Below is a small trained network, with its code and all its weights. Each question gives an input and a class and asks what happens when units are switched off, that is, made to give their printed mean instead of their output.

import numpy as np


def w(rows, s, z=0):
    codes = np.array(rows[::2]) - 128.0
    scale = np.full(codes.shape[1], s)
    scale[-1] = z or s
    return codes * scale


def norm(h):
    return h / np.sqrt((h * h).mean(-1, keepdims=True) + 1e-5)


def f(y):
    return y / 2 * (1 + np.tanh(0.7978845608 * (y + 0.044715 * y**3)))


def log_softmax(a):
    a = a - a.max(-1, keepdims=True)
    return a - np.log(np.exp(a).sum(-1, keepdims=True))


def net(x, mask):
    res = np.array(x, float).reshape(1, 7) / 4 @ E
    u = 0
    for l in range(3):
        y = f(norm(res) @ A[l][:, :-1].T + A[l][:, -1])
        res = res + np.where(mask[u : u + 8], y, B[l][:, -1]) @ B[l][:, :-1]
        u += 8
    return log_softmax(norm(res)[-1] @ U[:, :-1].T + U[:, -1])


A, B = {}, {}
E = w([
[204,168,173,81,85,124,69,103,73,199,154],'x0',
[94,126,144,78,132,105,230,105,112,187,96],'x1',
[39,91,84,141,57,173,111,112,54,150,138],'x2',
[128,128,126,127,128,130,128,129,131,127,128],'x3',
[176,89,13,103,149,125,106,52,157,155,118],'x4',
[176,69,144,148,55,142,122,152,143,132,2],'x5',
[152,103,115,59,155,139,133,166,62,68,119],'x6',
],0.00092)
A[0] = w([
[121,148,157,224,119,114,145,65,182,184,128,139],'0.n1',
[189,139,178,85,65,86,81,86,79,168,184,4],'0.n2',
[101,162,172,134,94,64,140,184,124,83,141,107],'0.n3',
[91,158,253,141,107,136,120,165,118,110,139,64],'0.n4',
[37,69,110,111,73,172,103,108,68,143,143,134],'0.n5',
[203,158,160,120,188,35,132,144,176,116,119,74],'0.n6',
[223,161,189,111,83,150,87,74,66,195,162,56],'0.n7',
[93,170,182,168,60,81,164,194,94,98,157,70],'0.n8',
],0.0023,0.0014)
B[0] = w([
[85,89,210,52,53,85,95,122,142,71,189,245],'0.n1',
[72,186,2,79,196,168,135,137,201,129,102,141],'0.n2',
[120,75,71,125,138,194,88,95,106,162,139,170],'0.n3',
[108,93,142,97,216,190,91,57,113,157,111,203],'0.n4',
[201,247,125,164,78,107,155,82,133,65,125,250],'0.n5',
[124,230,115,167,47,202,188,62,81,65,134,227],'0.n6',
[71,147,62,65,127,192,132,230,218,142,104,254],'0.n7',
[99,104,147,45,185,214,82,37,119,117,81,176],'0.n8',
],0.0021,0.0005)
A[1] = w([
[202,70,2,83,127,53,102,20,172,145,137,125],'1.n1',
[18,91,100,195,131,174,199,130,173,66,105,157],'1.n2',
[170,115,22,165,147,102,133,46,198,168,117,146],'1.n3',
[102,94,151,192,150,134,155,123,153,67,112,157],'1.n4',
[78,179,115,96,183,96,96,78,104,128,209,166],'1.n5',
[41,44,100,195,167,71,187,165,193,23,139,162],'1.n6',
[65,119,73,157,48,170,108,111,45,187,158,1],'1.n7',
[127,135,98,95,164,106,86,77,148,130,163,144],'1.n8',
],0.002,0.0009)
B[1] = w([
[64,134,253,106,170,212,103,125,68,104,106,247],'1.n1',
[176,195,114,21,149,117,68,123,137,143,121,205],'1.n2',
[66,161,221,113,160,182,111,146,85,123,125,213],'1.n3',
[142,183,102,115,97,146,98,113,105,181,113,186],'1.n4',
[150,100,139,157,110,98,103,167,144,97,49,235],'1.n5',
[144,187,123,44,101,196,91,170,144,209,135,254],'1.n6',
[129,244,122,77,137,134,207,116,160,26,99,102],'1.n7',
[67,102,156,151,92,125,130,160,106,117,114,165],'1.n8',
],0.0024,0.00078)
A[2] = w([
[138,175,101,171,125,178,135,165,109,78,163,140],'2.n1',
[200,79,66,61,169,121,160,197,31,45,123,122],'2.n2',
[51,199,105,130,233,41,115,131,99,108,242,113],'2.n3',
[115,121,139,132,69,88,37,124,177,128,144,247],'2.n4',
[103,113,157,82,92,109,223,106,133,192,121,132],'2.n5',
[118,136,146,148,91,202,141,127,137,41,152,198],'2.n6',
[219,184,205,139,206,107,172,127,211,101,113,154],'2.n7',
[90,125,130,75,162,60,254,99,102,191,106,115],'2.n8',
],0.0025,0.0012)
B[2] = w([
[172,147,92,181,147,166,142,107,140,147,109,165],'2.n1',
[44,135,172,154,104,64,146,113,208,160,194,216],'2.n2',
[191,52,142,116,47,124,132,153,135,147,5,225],'2.n3',
[125,97,97,132,193,82,214,180,112,106,174,251],'2.n4',
[149,112,76,147,183,83,98,157,124,69,166,211],'2.n5',
[163,113,113,129,200,91,176,36,109,167,152,214],'2.n6',
[43,160,41,110,58,140,138,78,40,112,111,211],'2.n7',
[192,123,113,222,151,190,62,138,150,116,168,236],'2.n8',
],0.0026,0.0012)
U = w([
[114,212,48,11,131,202,90,201,180,190,102,243],'0',
[136,229,68,156,66,124,214,2,45,62,102,123],'1',
[66,67,242,97,207,218,69,55,55,147,88,37],'2',
[197,26,142,147,41,54,134,187,124,141,17,61],'3',
[46,105,173,140,111,38,178,132,194,134,237,233],'4',
[228,106,70,237,209,158,83,159,120,102,199,2],'5',
],0.0065,0.00081)

Each question gives the input, the list of numbers given to net, and the class t.
The units are the neurons (one row each of A and B). Each row of codes is followed by its name. A weight is (code - 128) times the scale printed after its matrix; where a second scale follows, it is the last column's (A, B and U).
mask holds one flag per neuron, layer by layer. A switched-off neuron (its flag False) gives its mean, the last column of its row in B, instead of its output. The means were averaged over made-up inputs and are rounded, as every weight is.
A unit's drop is (log p(t) with every unit on - log p(t) with that unit switched off) / (log p(t) with every unit on - log p(t) with every unit switched off).
The circuit of an input: a set's keep is (log p(t) with only the set's units on - log p(t) with every unit switched off) / (log p(t) with every unit on - log p(t) with every unit switched off). Starting from the 12 units with the biggest drops (on a tie, the unit counted first), units are removed one at a time, each time the one whose removal leaves the highest keep (on an exact tie, the one counted first), for as long as the keep stays at least 0.8.
units of the circuit, in order: the units of the circuit, biggest drop first
unit that matters most: the unit with the biggest drop
top k neurons: the k neurons with the biggest drops, biggest first
k most important neurons of layer l: the k neurons of layer l with the biggest drops, biggest first
input [4,-2,-1,2,-7,2,-6], class 2: unit that matters most -> 0.n4
input [-8,-8,-8,-8,-5,3,-5], class 0: top 4 neurons -> [1.n6 0.n5 1.n2 1.n4]
input [-6,-8,-1,7,2,-8,0], class 3: units of the circuit, in order -> [2.n3 2.n8]
input [0,7,-6,7,-4,6,-4], class 5: top 2 neurons -> [2.n8 2.n5]
input [-1,0,0,1,-6,-6,-6], class 2: 3 most important neurons of layer 0 -> [0.n8 0.n4 0.n3]
input [-5,5,-7,-6,4,-3,6], class 1: top 3 neurons -> [0.n6 2.n7 0.n7]
input [-4,-3,1,3,-4,-5,3], class 3: top 2 neurons -> [2.n3 1.n1]
input [8,-6,8,-5,-7,-4,-6], class 0: top 3 neurons -> [0.n7 0.n2 0.n6]
input [2,-4,0,1,-8,-6,-6], class 2: units of the circuit, in order -> [0.n8 0.n4]
input [-7,-6,3,3,1,7,4], class 0: units of the circuit, in order -> [1.n6 1.n2]
input [5,6,-3,0,4,3,-5], class 5: units of the circuit, in order -> [2.n5 2.n8 1.n2 2.n3]
input [-3,-3,-1,-7,-7,-8,7], class 3: top 3 neurons -> [2.n3 1.n1 1.n3]
input [-3,-3,6,8,6,2,-8], class 4: top 3 neurons -> [0.n1 0.n6 2.n4]
input [0,3,-3,4,1,-4,4], class 3: units of the circuit, in order -> [2.n3]
input [-7,4,7,0,-5,-7,6], class 0: 2 most important neurons of layer 0 -> [0.n6 0.n1]
input [5,-6,-7,-1,-2,4,-5], class 1: top 3 neurons -> [0.n6 2.n7 1.n6]
input [5,-7,-6,6,4,-4,-8], class 4: top 4 neurons -> [0.n1 2.n8 0.n5 2.n4]
input [-3,6,4,3,-1,1,2], class 5: top 2 neurons -> [2.n8 0.n6]
input [0,-5,-5,-5,-3,0,-1], class 1: top 3 neurons -> [0.n6 2.n7 2.n8]
input [6,3,2,-1,1,-7,-4], class 3: top 2 neurons -> [2.n3 1.n6]
input [-1,-1,0,7,7,-2,-2], class 2: unit that matters most -> 1.n1
input [8,6,-3,8,-4,1,4], class 0: top 2 neurons -> [0.n7 0.n2]
input [2,2,-6,-1,5,5,4], class 1: units of the circuit, in order -> [0.n6 2.n7]
input [-3,8,7,-3,0,-7,-2], class 5: 3 most important neurons of layer 2 -> [2.n8 2.n5 2.n7]
input [0,-3,-7,4,8,6,-7], class 2: units of the circuit, in order -> [1.n1 1.n3]
input [-2,5,7,-5,-1,-1,5], class 1: 2 most important neurons of layer 0 -> [0.n5 0.n1]
